Here is a tiny trained network, its code and every weight. The questions are about switching its units off for an input and a target symbol, where a switched-off unit gives its printed mean instead of its output.

import numpy as np


def w(rows, s, z=0):
    codes = np.array(rows[::2]) - 128.0
    scale = np.full(codes.shape[1], s)
    scale[-1] = z or s
    return codes * scale


def norm(h):
    return h / np.sqrt((h * h).mean(-1, keepdims=True) + 1e-5)


def f(y):
    return y / 2 * (1 + np.tanh(0.7978845608 * (y + 0.044715 * y**3)))


def softmax(a):
    e = np.exp(a - a.max(-1, keepdims=True))
    return e / e.sum(-1, keepdims=True)


def log_softmax(a):
    a = a - a.max(-1, keepdims=True)
    return a - np.log(np.exp(a).sum(-1, keepdims=True))


def net(x, mask):
    ids = ['αβγδεζηθλμξπτφψω'.index(c) for c in x.split()]
    T = len(ids)
    res = E[ids] + P[:T]
    u = 0
    for l in range(2):
        q, k, v = (norm(res) @ M[l].T for M in (Q, K, V))
        z = softmax(np.where(np.tri(T) > 0, q @ k.T / 2**0.5, -1e9)) @ v
        res = res + np.where(mask[u], z, O[l][:, -1]) @ O[l][:, :-1]
        u += 1
        y = f(norm(res) @ A[l][:, :-1].T + A[l][:, -1])
        res = res + np.where(mask[u : u + 4], y, B[l][:, -1]) @ B[l][:, :-1]
        u += 4
    return log_softmax(norm(res)[-1] @ U[:, :-1].T + U[:, -1])


Q, K, V, O, A, B = {}, {}, {}, {}, {}, {}
E = w([
[50,105,181,168,113],'α',
[131,109,56,101,170],'β',
[77,124,162,199,121],'γ',
[64,123,168,151,100],'δ',
[60,96,142,57,110],'ε',
[111,137,126,218,144],'ζ',
[166,167,194,172,180],'η',
[117,108,66,91,164],'θ',
[126,160,234,124,154],'λ',
[164,109,146,73,181],'μ',
[97,116,248,123,134],'ξ',
[111,94,73,106,172],'π',
[154,156,213,126,167],'τ',
[162,156,187,60,177],'φ',
[181,171,187,114,192],'ψ',
[175,114,135,94,191],'ω',
],0.017)
P = w([
[213,89,41,135,7],'0',
[128,138,148,121,151],'1',
[167,107,150,125,145],'2',
[83,167,107,142,102],'3',
[93,149,143,123,166],'4',
[192,73,134,125,136],'5',
[119,166,85,135,60],'6',
[68,168,143,122,191],'7',
[155,61,143,125,177],'8',
[178,101,85,120,94],'9',
[25,194,104,130,184],'10',
[85,91,121,120,235],'11',
[172,75,128,130,96],'12',
[76,168,89,140,152],'13',
],0.015)
Q[0] = w([
[203,132,229,96,203],'0.h0',
[146,6,93,162,64],'0.h0',
],0.019)
K[0] = w([
[200,131,90,134,5],'0.h0',
[75,204,115,121,137],'0.h0',
],0.026)
V[0] = w([
[141,121,112,250,152],'0.h0',
[51,20,144,124,98],'0.h0',
],0.021)
O[0] = w([
[109,239,58,143,1,50],'0.h0',
[143,50,216,187,36,252],'0.h0',
],0.023,0.0011)
A[0] = w([
[7,138,76,213,101,127],'0.n0',
[181,174,80,38,255,58],'0.n1',
[129,59,45,174,81,80],'0.n2',
[85,83,109,38,123,255],'0.n3',
],0.0096,0.0065)
B[0] = w([
[114,170,138,157,186,173],'0.n0',
[178,126,211,249,71,254],'0.n1',
[116,130,173,90,106,134],'0.n2',
[51,192,161,206,164,237],'0.n3',
],0.013,0.0071)
Q[1] = w([
[231,133,240,86,132],'1.h0',
[168,249,241,141,150],'1.h0',
],0.012)
K[1] = w([
[198,34,60,119,115],'1.h0',
[207,54,9,225,128],'1.h0',
],0.011)
V[1] = w([
[247,147,139,132,127],'1.h0',
[168,69,27,163,130],'1.h0',
],0.016)
O[1] = w([
[186,183,205,96,77,230],'1.h0',
[95,179,128,2,126,9],'1.h0',
],0.018,0.0016)
A[1] = w([
[123,92,200,131,134,253],'1.n0',
[191,131,186,76,125,7],'1.n1',
[91,179,83,163,95,53],'1.n2',
[142,116,118,253,149,40],'1.n3',
],0.019,0.0044)
B[1] = w([
[137,90,34,58,92,248],'1.n0',
[83,135,134,105,108,146],'1.n1',
[111,118,94,88,133,184],'1.n2',
[9,144,179,77,131,217],'1.n3',
],0.016,0.013)
U = w([
[139,76,177,241,59,81],'α',
[93,166,142,45,116,91],'β',
[92,157,106,197,40,144],'γ',
[127,67,155,149,53,51],'δ',
[172,6,183,164,150,74],'ε',
[102,158,25,127,81,80],'ζ',
[104,176,16,114,136,56],'η',
[89,76,48,65,161,74],'θ',
[105,139,251,190,134,25],'λ',
[136,86,184,50,156,98],'μ',
[134,43,176,134,90,152],'ξ',
[95,90,74,56,66,79],'π',
[129,182,166,196,152,171],'τ',
[163,90,163,165,229,213],'φ',
[134,177,81,191,197,254],'ψ',
[130,165,198,128,120,185],'ω',
],0.021,0.0055)

Each question gives the input, a string of symbols that net reads in full, and the target symbol t.
The units are the heads (2 rows each of Q, K, V and O) and the neurons (one row each of A and B). Each row of codes is followed by its name. A weight is (code - 128) times the scale printed after its matrix; where a second scale follows, it is the last column's (O, A, B and U).
mask holds one flag per unit, layer by layer, with each layer's heads first. A switched-off unit (its flag False) gives its mean, the last column of its rows in O or B, instead of its output. The means were averaged over made-up inputs and are rounded, as every weight is.
A unit's drop is (log p(t) with every unit on - log p(t) with that unit switched off) / (log p(t) with every unit on - log p(t) with every unit switched off).
The circuit of an input: a set's keep is (log p(t) with only the set's units on - log p(t) with every unit switched off) / (log p(t) with every unit on - log p(t) with every unit switched off). Starting from all 10 units, units are removed one at a time, each time the one whose removal leaves the highest keep (on an exact tie, the one counted first), for as long as the keep stays at least 0.8.
circuit, biggest first: the units of the circuit, biggest drop first
top k neurons: the k neurons with the biggest drops, biggest first
top k neurons in layer l: the k neurons of layer l with the biggest drops, biggest first
drop of u: that unit's drop, to one decimal
input φ λ β δ μ ψ ε ψ η μ ψ, target φ: circuit, biggest first : 0.h0
input ε π γ γ δ ε φ ξ ε ψ ψ φ θ, target ψ: circuit, biggest first : 0.h0; 1.n0
input ω γ ξ ξ ω ε δ ψ φ μ τ, target ω: circuit, biggest first : 1.h0; 0.n1; 0.h0
input π φ γ τ α π δ θ δ γ π τ ψ, target π: top 2 neurons in layer 0 : 0.n1; 0.n2
input μ ε γ φ η, target μ: top 2 neurons in layer 1 : 1.n0; 1.n1
input ω λ α, target ω: circuit, biggest first : 0.h0; 0.n1; 1.h0
input θ ζ τ α ζ μ ψ γ ε γ ε φ η ψ, target θ: top 2 neurons : 0.n3; 0.n1
input ω γ ε ξ φ, target ω: circuit, biggest first : 0.n1; 1.h0; 0.h0
input π ε ζ ε φ γ μ μ, target π: circuit, biggest first : 0.h0; 1.n0
input μ μ ψ μ, target μ: top 2 neurons : 1.n0; 0.n1
input φ π ζ μ φ λ μ φ ε λ φ θ γ α, target θ: circuit, biggest first : 0.h0; 1.n0
input λ γ β θ γ π θ λ ε λ φ δ α φ, target λ: top 4 neurons : 0.n1; 0.n3; 1.n2; 1.n3
input γ γ λ α δ λ θ γ β λ, target γ: drop of 1.n0 : 0.1
input γ ξ γ π ω ε β γ γ β, target γ: circuit, biggest first : 0.h0
input ε α γ γ η θ μ γ φ, target ε: drop of 0.h0 : 1.2
input α η β, target α: drop of 0.h0 : 0.4
